Here is a tiny trained network, its code and every weight. The questions are about switching its units off for an input and a class, where a switched-off unit gives its printed mean instead of its output.

import numpy as np


def w(rows, s, z=0):
    codes = np.array(rows[::2]) - 128.0
    scale = np.full(codes.shape[1], s)
    scale[-1] = z or s
    return codes * scale


def f(y):
    return np.maximum(y, 0)


def log_softmax(a):
    a = a - a.max(-1, keepdims=True)
    return a - np.log(np.exp(a).sum(-1, keepdims=True))


def net(x, mask):
    res = np.array(x, float).reshape(1, 8) / 4 @ E
    y = f(res @ A[0][:, :-1].T + A[0][:, -1])
    res = res + np.where(mask, y, B[0][:, -1]) @ B[0][:, :-1]
    return log_softmax(res[-1] @ U[:, :-1].T + U[:, -1])


A, B = {}, {}
E = w([
[46,192,193,119,95],'x0',
[177,113,142,215,69],'x1',
[95,232,27,123,85],'x2',
[159,204,134,127,190],'x3',
[90,162,142,91,84],'x4',
[104,236,214,148,23],'x5',
[175,158,148,91,163],'x6',
[250,184,158,135,255],'x7',
],0.0071)
A[0] = w([
[133,26,96,152,96,166],'neuron 0',
[198,117,181,169,192,253],'neuron 1',
[231,145,81,229,140,177],'neuron 2',
[135,74,117,167,145,202],'neuron 3',
[164,44,87,116,136,178],'neuron 4',
[233,105,89,117,178,111],'neuron 5',
[126,169,125,42,191,118],'neuron 6',
[27,144,254,82,119,155],'neuron 7',
[67,161,158,172,78,93],'neuron 8',
[129,152,57,136,112,146],'neuron 9',
[147,162,230,113,168,189],'neuron 10',
],0.0096,0.0056)
B[0] = w([
[74,63,147,218,78,216],'neuron 0',
[199,98,171,101,116,254],'neuron 1',
[198,147,190,150,79,225],'neuron 2',
[132,89,249,88,144,197],'neuron 3',
[59,102,213,101,126,214],'neuron 4',
[179,242,116,162,107,217],'neuron 5',
[140,154,74,2,215,194],'neuron 6',
[188,179,145,187,85,252],'neuron 7',
[94,204,69,194,93,196],'neuron 8',
[87,165,175,103,91,172],'neuron 9',
[207,108,160,227,134,220],'neuron 10',
],0.0071,0.0092)
U = w([
[114,165,66,64,207,5],'0',
[1,33,120,122,99,125],'1',
[93,226,63,159,1,166],'2',
[186,152,154,141,117,221],'3',
],0.0085,0.0019)

Each question gives the input, the list of numbers given to net, and the class t.
The units are the neurons (one row each of A and B). Each row of codes is followed by its name. A weight is (code - 128) times the scale printed after its matrix; where a second scale follows, it is the last column's (A, B and U).
mask holds one flag per neuron, in row order. A switched-off neuron (its flag False) gives its mean, the last column of its row in B, instead of its output. The means were averaged over made-up inputs and are rounded, as every weight is.
A unit's drop is (log p(t) with every unit on - log p(t) with that unit switched off) / (log p(t) with every unit on - log p(t) with every unit switched off).
The circuit of an input: a set's keep is (log p(t) with only the set's units on - log p(t) with every unit switched off) / (log p(t) with every unit on - log p(t) with every unit switched off). Starting from all 11 units, units are removed one at a time, each time the one whose removal leaves the highest keep (on an exact tie, the one counted first), for as long as the keep stays at least 0.8.
circuit, biggest first: the units of the circuit, biggest drop first
k most important neurons: the k neurons with the biggest drops, biggest first
drop when u is switched off: that unit's drop, to one decimal
input [-5,-8,-2,4,-3,-4,-2,1], class 0: circuit, biggest first : (neuron 6)
input [5,-5,-1,-3,-3,-7,-2,4], class 0: circuit, biggest first : (neuron 6; neuron 7)
input [-2,-3,1,1,-6,4,-5,-5], class 1: 3 most important neurons : (neuron 5; neuron 2; neuron 7)
input [-7,7,-5,-4,-8,-8,3,-4], class 1: 3 most important neurons : (neuron 0; neuron 4; neuron 7)
input [4,-5,-3,7,-8,-6,-1,-1], class 0: circuit, biggest first : (neuron 6; neuron 7)
input [4,-8,7,-5,1,0,-7,5], class 0: circuit, biggest first : (neuron 6; neuron 0; neuron 2)
input [4,-4,6,-6,3,-5,7,0], class 0: 2 most important neurons : (neuron 6; neuron 0)
input [-3,7,-6,-6,1,-1,1,0], class 1: drop when neuron 4 is switched off : 0.2
input [-2,-6,5,-1,1,3,-1,1], class 0: drop when neuron 0 is switched off : 0.2
input [1,4,-7,3,4,-4,-5,-1], class 1: drop when neuron 0 is switched off : 0.1
input [6,-4,7,5,-1,-3,6,6], class 0: drop when neuron 6 is switched off : 0.8
